The symbols move the objects like this.
gz: fo>nz, ki>hh
nb: fo>nr, ki>nl
qp: fo>mq, ki>cr
bz: fo>nb, ki>ng
gq: fo>gn, ki>nr
lm: fo>lq, ki>mq
ds: fo>sb, ki>jr
hp: fo>rd, ki>nz
jf: fo>tb, ki>zf
dt: fo>gm, ki>tb
qn: fo>lb, ki>cn
lq: fo>tt, ki>qq
gg: fo>pq, ki>zs
mt: fo>gg, ki>pq
fp: fo>pb, ki>lz
zs: fo>jr, ki>pq
sn: fo>hb, ki>pq
sz: fo>zd, ki>ll
gn: fo>bz, ki>rl
pm: fo>ch, ki>gd
qg: fo>zs, ki>sl
cd: fo>gz, ki>mh
sb: fo>td, ki>ht
br: fo>lm, ki>sz
fl: fo>fq, ki>bm
ch: fo>gd, ki>fl
cl: fo>fm, ki>tc
jh: fo>tc, ki>cl
hb: fo>mt, ki>ds
zd: fo>jf, ki>rj
hh: fo>sn, ki>gg
tt: fo>cl, ki>jh
gr: fo>mh, ki>jr
bm: fo>zq, ki>nq
rd: fo>cd, ki>gr
gd: fo>zs, ki>gz
td: fo>jf, ki>lb
pq: fo>gq, ki>zs
sl: fo>hf, ki>gn
pr: fo>gn, ki>bz
qq: fo>jh, ki>lm
sq: fo>qn, ki>sl
nz: fo>sl, ki>gn
mq: fo>bm, ki>fc
hf: fo>cn, ki>cn
rj: fo>ph, ki>lg
lb: fo>fp, ki>dt
cn: fo>dt, ki>fc
lg: fo>lq, ki>lm
tc: fo>br, ki>fq
rl: fo>ng, ki>gm
ll: fo>rj, ki>fc
pb: fo>cn, ki>pg
pg: fo>jl, ki>gn
ht: fo>hh, ki>gq
lj: fo>ch, ki>rd
fm: fo>fc, ki>tt
fc: fo>cl, ki>cl
zm: fo>lj, ki>tm
md: fo>fl, ki>ch
zf: fo>fm, ki>lq
nl: fo>pr, ki>zg
gm: fo>td, ki>qn
jl: fo>sz, ki>tb
jr: fo>ht, ki>nz
mh: fo>hh, ki>mt
ng: fo>nl, ki>td
zg: fo>sq, ki>fp
tb: fo>ll, ki>fm
tm: fo>lj, ki>hp
bq: fo>qn, ki>nb
lz: fo>pg, ki>zd
nq: fo>md, ki>lj
cr: fo>zm, ki>pm
nr: fo>rl, ki>pr
zq: fo>cr, ki>md
ph: fo>qq, ki>br
fq: fo>qp, ki>zq

In the rows, 139 means zero.

The rows follow the links: the fewer symbols apart two objects are, the more alike their rows tend to be.

Each row is also shifted at random along 6 hidden directions that mean nothing.

Some objects, each with a row of numbers:
fp: [135,119,169,139,141,153,157,144,140,131,144,142,162,125,154,137,140,127,127,158,144,103,117,152,154,115,136,132,136,131,123,141,139,111,139,119,147,123,159,130,122,137]
bm: [128,145,161,133,149,124,140,153,189,125,120,138,133,114,153,152,120,100,140,164,144,120,123,132,175,116,92,147,166,123,136,138,122,155,173,131,176,144,172,99,164,123]
pg: [196,119,136,146,102,135,137,154,135,122,145,144,126,132,167,150,136,137,111,122,152,137,151,115,144,119,147,134,126,133,156,170,115,120,126,111,127,143,117,118,126,135]
sl: [143,159,191,106,148,158,109,105,169,142,155,152,122,132,164,128,111,129,131,171,147,116,117,165,130,135,119,174,137,141,119,169,148,146,152,109,124,134,147,105,141,190]
lg: [138,181,142,148,118,118,170,171,142,91,158,165,154,141,120,181,135,79,116,172,123,111,144,106,167,133,136,102,155,118,117,139,145,137,126,138,135,160,145,155,147,135]
lq: [171,179,128,155,167,122,162,104,149,140,145,123,114,131,136,136,135,150,169,151,172,148,138,145,118,151,135,102,147,140,110,122,154,163,118,170,124,150,125,208,128,202]
gg: [184,149,148,120,113,150,107,163,151,132,133,166,170,162,100,156,148,124,98,125,95,127,149,149,149,154,158,171,153,158,178,150,172,161,138,126,122,150,110,97,161,128]
gr: [81,108,150,115,166,163,156,134,128,170,119,155,178,152,109,117,144,118,148,163,120,128,113,178,146,129,161,127,139,156,114,126,168,144,150,151,135,136,152,99,140,137]
lb: [134,130,130,172,160,147,150,140,114,139,152,121,132,119,165,126,150,175,154,138,148,146,130,106,130,135,137,147,117,131,144,131,124,100,144,140,140,142,170,187,118,121]
lm: [109,154,135,141,135,114,142,148,137,120,150,129,145,136,135,143,132,137,136,155,120,145,141,127,140,113,152,119,148,122,139,121,153,160,155,140,142,159,146,166,126,147]
pq: [102,175,167,161,153,170,160,146,177,167,140,143,143,105,164,134,123,143,167,160,164,155,87,147,140,131,99,140,125,142,105,145,174,137,128,179,133,123,127,170,145,170]
ht: [182,146,107,175,129,137,157,170,118,121,123,164,151,136,136,157,156,150,139,114,153,160,146,68,131,141,141,129,118,159,160,148,133,113,119,165,123,179,114,168,157,114]
zg: [162,143,175,117,141,152,153,101,158,118,154,183,181,144,165,162,140,129,151,152,170,109,135,178,145,162,147,127,129,157,108,148,150,110,102,105,120,128,138,115,124,179]
nq: [139,135,123,146,151,126,161,155,151,150,136,132,138,132,144,153,122,126,155,138,138,147,143,137,153,135,121,131,155,125,119,120,116,144,139,160,176,137,166,142,151,116]
rl: [97,161,167,132,121,147,152,137,141,95,148,193,179,165,129,175,156,97,135,154,148,96,141,141,161,183,124,119,139,150,110,150,147,99,104,115,133,113,136,121,160,119]
sn: [54,118,160,129,165,165,112,140,164,171,121,134,178,125,138,101,154,167,160,155,118,158,91,175,143,122,150,176,131,149,165,139,195,159,183,144,131,132,135,108,132,150]
bq: [146,134,140,119,145,133,106,86,136,117,152,166,156,162,162,144,159,188,168,123,159,153,160,152,116,181,170,162,119,158,162,154,138,124,133,96,113,140,131,128,125,172]
nl: [155,162,160,139,144,129,152,127,151,115,139,150,122,130,163,142,127,139,153,147,210,117,125,104,113,134,94,119,126,136,99,155,113,113,132,149,154,124,118,171,144,165]
zd: [171,126,145,140,150,141,135,104,180,145,153,129,130,137,164,123,165,148,165,165,175,158,122,175,156,175,150,126,127,137,132,178,160,148,125,120,100,116,110,106,117,202]
mh: [150,123,125,137,167,160,160,114,146,172,119,160,164,136,150,123,145,156,178,138,160,170,121,164,125,141,161,124,119,169,124,145,169,144,118,163,109,158,120,131,135,179]
nb: [131,144,146,126,110,121,119,132,137,92,139,179,146,159,157,161,143,141,133,126,162,136,159,105,130,148,133,145,127,143,151,167,117,123,132,103,136,143,118,115,152,131]
gq: [60,112,144,119,122,136,81,157,123,144,126,122,140,146,140,98,145,193,137,122,129,171,126,120,109,102,143,188,124,135,190,153,142,157,200,132,153,127,110,128,132,123]
zf: [90,161,134,167,140,150,175,138,126,141,141,132,145,145,102,151,164,106,135,147,122,118,146,159,162,181,144,105,149,143,119,115,165,129,97,153,121,117,143,167,137,123]
gm: [145,131,152,119,171,153,117,103,131,140,153,142,168,171,104,126,180,159,149,143,126,105,149,184,140,207,164,155,144,157,149,132,159,128,138,117,127,111,149,129,132,149]
hp: [114,129,148,115,162,154,150,117,142,163,142,149,128,147,133,121,122,107,155,174,143,139,123,159,138,141,135,129,137,137,93,155,134,147,144,147,133,142,160,100,150,158]
sb: [83,116,128,155,158,152,151,156,111,146,132,144,197,152,108,135,183,155,154,134,111,137,132,147,151,161,169,130,129,152,154,110,166,118,140,153,140,130,150,153,134,100]
mq: [151,165,121,176,142,116,180,137,167,125,123,134,121,95,191,168,114,137,167,136,173,167,138,109,145,117,107,109,137,132,127,121,123,138,115,157,151,168,156,180,140,145]
hf: [111,145,137,161,98,148,136,155,113,111,156,165,122,110,204,166,113,146,112,125,110,170,156,83,141,101,148,171,105,129,175,163,118,108,136,97,117,182,174,135,136,105]
nr: [61,138,131,148,104,134,147,165,107,115,145,164,172,159,145,158,145,153,137,111,136,147,153,118,130,137,147,127,120,142,137,134,131,107,116,137,150,122,121,163,136,98]
qp: [168,146,139,131,142,121,142,126,183,127,126,153,148,130,158,168,131,120,155,138,150,142,150,156,159,148,121,137,162,143,142,135,130,156,129,122,150,153,154,102,156,148]

From each start, follow one symbol. Which object do you reach?
Answers are names.
new walk
[137,173,100,178,97,143,157,166,142,136,165,175,143,130,190,193,117,142,149,111,123,214,163,115,148,158,146,141,114,136,136,157,128,127,82,153,118,160,141,158,150,118]
ki
gz
new walk
[59,138,147,134,156,151,162,132,158,147,144,153,123,130,164,133,115,92,161,187,142,155,113,137,157,132,115,130,131,121,87,162,128,134,152,147,141,145,182,98,158,137]
ki
hp
new walk
[138,137,161,140,144,145,129,99,192,143,141,123,105,125,161,118,160,122,148,179,166,146,119,170,169,167,124,138,139,136,143,187,162,154,142,105,98,121,121,84,133,195]
fo
rj
new walk
[122,133,98,151,138,133,130,161,116,186,160,102,136,151,134,135,128,187,156,105,105,193,155,161,121,144,160,153,139,123,140,103,130,158,136,179,172,117,150,187,128,115]
ki
gd
new walk
[166,107,109,182,110,133,157,182,103,145,147,105,116,111,178,127,134,182,131,109,155,172,142,88,127,85,152,126,111,114,153,140,103,111,135,153,153,142,128,194,104,117]
ki
zd
new walk
[140,164,168,128,136,159,118,152,139,159,156,124,119,133,137,124,109,145,118,148,127,127,124,148,120,117,120,171,146,130,125,140,148,152,159,155,148,126,140,161,141,154]
ki
sl
new walk
[102,121,126,159,136,132,126,159,146,105,113,165,143,114,176,135,156,151,145,148,138,179,123,62,157,110,135,167,109,139,199,176,138,125,182,119,116,194,145,105,157,109]
fo
sb
new walk
[223,150,141,130,140,138,122,113,123,106,156,164,138,148,141,156,152,155,124,127,135,118,169,125,129,177,152,159,133,151,160,150,122,116,128,104,119,156,149,141,141,148]
ki
cn
new walk
[181,152,138,161,148,143,151,168,148,135,118,141,137,117,130,136,145,134,135,139,157,131,115,90,140,120,113,143,135,146,152,146,142,135,152,172,141,166,122,163,159,131]
ki
ds
new walk
[180,113,136,143,97,134,126,166,132,121,139,126,113,141,137,139,152,122,93,130,129,132,157,116,162,131,146,142,142,128,173,171,121,134,145,110,125,134,115,103,137,115]
fo
sz
new walk
[148,157,154,151,153,156,146,165,158,160,119,133,136,111,130,123,130,135,136,150,152,132,98,121,135,112,105,148,139,142,131,140,160,146,160,180,146,146,123,161,150,149]
ki
pq
new walk
[191,107,149,127,127,141,117,133,131,137,142,132,134,133,154,128,138,159,115,123,137,125,148,146,134,117,158,161,136,139,169,153,125,132,150,103,130,141,138,115,116,147]
fo
cn
new walk
[176,149,146,135,125,136,133,145,113,143,145,124,109,148,137,126,121,161,131,120,181,125,136,119,91,122,119,132,134,136,113,140,114,130,135,161,160,112,99,191,133,153]
fo
bz
new walk
[85,130,153,141,172,160,144,148,142,162,117,137,145,116,138,102,130,141,152,169,146,146,88,120,133,103,121,152,126,141,132,150,159,142,184,167,141,157,146,134,148,141]
fo
ht
